Here is a tiny trained network, its code and every weight. The questions are about switching its units off for an input and a class, where a switched-off unit gives its printed mean instead of its output.

import numpy as np


def w(rows, s, z=0):
    codes = np.array(rows[::2]) - 128.0
    scale = np.full(codes.shape[1], s)
    scale[-1] = z or s
    return codes * scale


def f(y):
    return y / 2 * (1 + np.tanh(0.7978845608 * (y + 0.044715 * y**3)))


def log_softmax(a):
    a = a - a.max(-1, keepdims=True)
    return a - np.log(np.exp(a).sum(-1, keepdims=True))


def net(x, mask):
    res = np.array(x, float).reshape(1, 6) / 4 @ E
    y = f(res @ A[0][:, :-1].T + A[0][:, -1])
    res = res + np.where(mask, y, B[0][:, -1]) @ B[0][:, :-1]
    return log_softmax(res[-1] @ U[:, :-1].T + U[:, -1])


A, B = {}, {}
E = w([
[242,127,175,118,170],'x0',
[187,51,111,158,79],'x1',
[83,105,30,55,192],'x2',
[123,175,78,155,101],'x3',
[100,197,141,162,193],'x4',
[97,139,40,253,91],'x5',
],0.0075)
A[0] = w([
[83,74,113,49,113,164],'n0',
[120,196,74,107,191,189],'n1',
[106,184,71,153,134,170],'n2',
[103,173,137,51,134,253],'n3',
[117,145,221,118,114,101],'n4',
[112,115,88,109,179,195],'n5',
[208,140,131,110,106,196],'n6',
[180,119,195,118,150,119],'n7',
[180,161,225,126,146,158],'n8',
[111,130,135,190,125,100],'n9',
[130,147,127,175,14,129],'n10',
[188,103,193,90,133,83],'n11',
[125,154,127,43,124,147],'n12',
[150,105,101,186,5,148],'n13',
[75,209,108,166,135,144],'n14',
],0.011,0.0055)
B[0] = w([
[176,76,129,59,163,197],'n0',
[165,77,152,159,140,217],'n1',
[84,123,108,225,148,209],'n2',
[125,67,213,103,185,229],'n3',
[150,67,107,159,114,168],'n4',
[176,53,139,116,104,189],'n5',
[104,54,168,151,130,191],'n6',
[79,82,158,173,170,184],'n7',
[107,87,146,238,138,215],'n8',
[106,197,100,73,152,163],'n9',
[182,194,4,65,76,225],'n10',
[78,140,155,180,162,185],'n11',
[61,160,188,75,185,181],'n12',
[213,135,2,119,53,255],'n13',
[27,168,116,185,206,216],'n14',
],0.0079,0.0082)
U = w([
[95,227,96,126,116,5],'0',
[70,124,160,168,161,208],'1',
[190,93,88,129,72,182],'2',
[128,137,139,4,129,69],'3',
],0.014,0.0019)

Each question gives the input, the list of numbers given to net, and the class t.
The units are the neurons (one row each of A and B). Each row of codes is followed by its name. A weight is (code - 128) times the scale printed after its matrix; where a second scale follows, it is the last column's (A, B and U).
mask holds one flag per neuron, in row order. A switched-off neuron (its flag False) gives its mean, the last column of its row in B, instead of its output. The means were averaged over made-up inputs and are rounded, as every weight is.
A unit's drop is (log p(t) with every unit on - log p(t) with that unit switched off) / (log p(t) with every unit on - log p(t) with every unit switched off).
The circuit of an input: a set's keep is (log p(t) with only the set's units on - log p(t) with every unit switched off) / (log p(t) with every unit on - log p(t) with every unit switched off). Starting from the 12 units with the biggest drops (on a tie, the unit counted first), units are removed one at a time, each time the one whose removal leaves the highest keep (on an exact tie, the one counted first), for as long as the keep stays at least 0.8.
circuit, biggest first: the units of the circuit, biggest drop first
most important unit: the unit with the biggest drop
top k neurons: the k neurons with the biggest drops, biggest first
drop of u: that unit's drop, to one decimal
input [-2,7,-3,-6,-6,-7], class 1: most important unit => n11
input [1,3,-8,0,-8,-8], class 1: top 2 neurons => (n11 n7)
input [6,5,-6,-7,-2,1], class 1: top 3 neurons => (n11 n7 n8)
input [-6,-8,-3,0,-5,-1], class 3: circuit, biggest first => (n8 n11)
input [-1,1,8,7,-2,-1], class 3: top 3 neurons => (n8 n0 n13)
input [-6,2,-8,8,6,-6], class 0: circuit, biggest first => (n10 n1)
input [-8,-8,-3,0,3,7], class 0: top 2 neurons => (n10 n9)
input [-7,3,-1,0,-1,8], class 0: top 2 neurons => (n14 n9)
input [-1,-2,0,7,-2,-5], class 3: top 3 neurons => (n14 n2 n8)
input [-7,-1,6,-4,5,-3], class 3: top 2 neurons => (n0 n8)
input [-1,-8,-7,1,-7,5], class 0: drop of n5 => 0.2
input [-1,2,-4,1,7,8], class 0: drop of n3 => 0.0
input [2,-4,-6,3,-1,3], class 0: drop of n14 => 0.1
input [2,3,0,2,-3,-4], class 1: drop of n11 => 0.1
input [5,3,6,-3,-6,-3], class 3: most important unit => n0
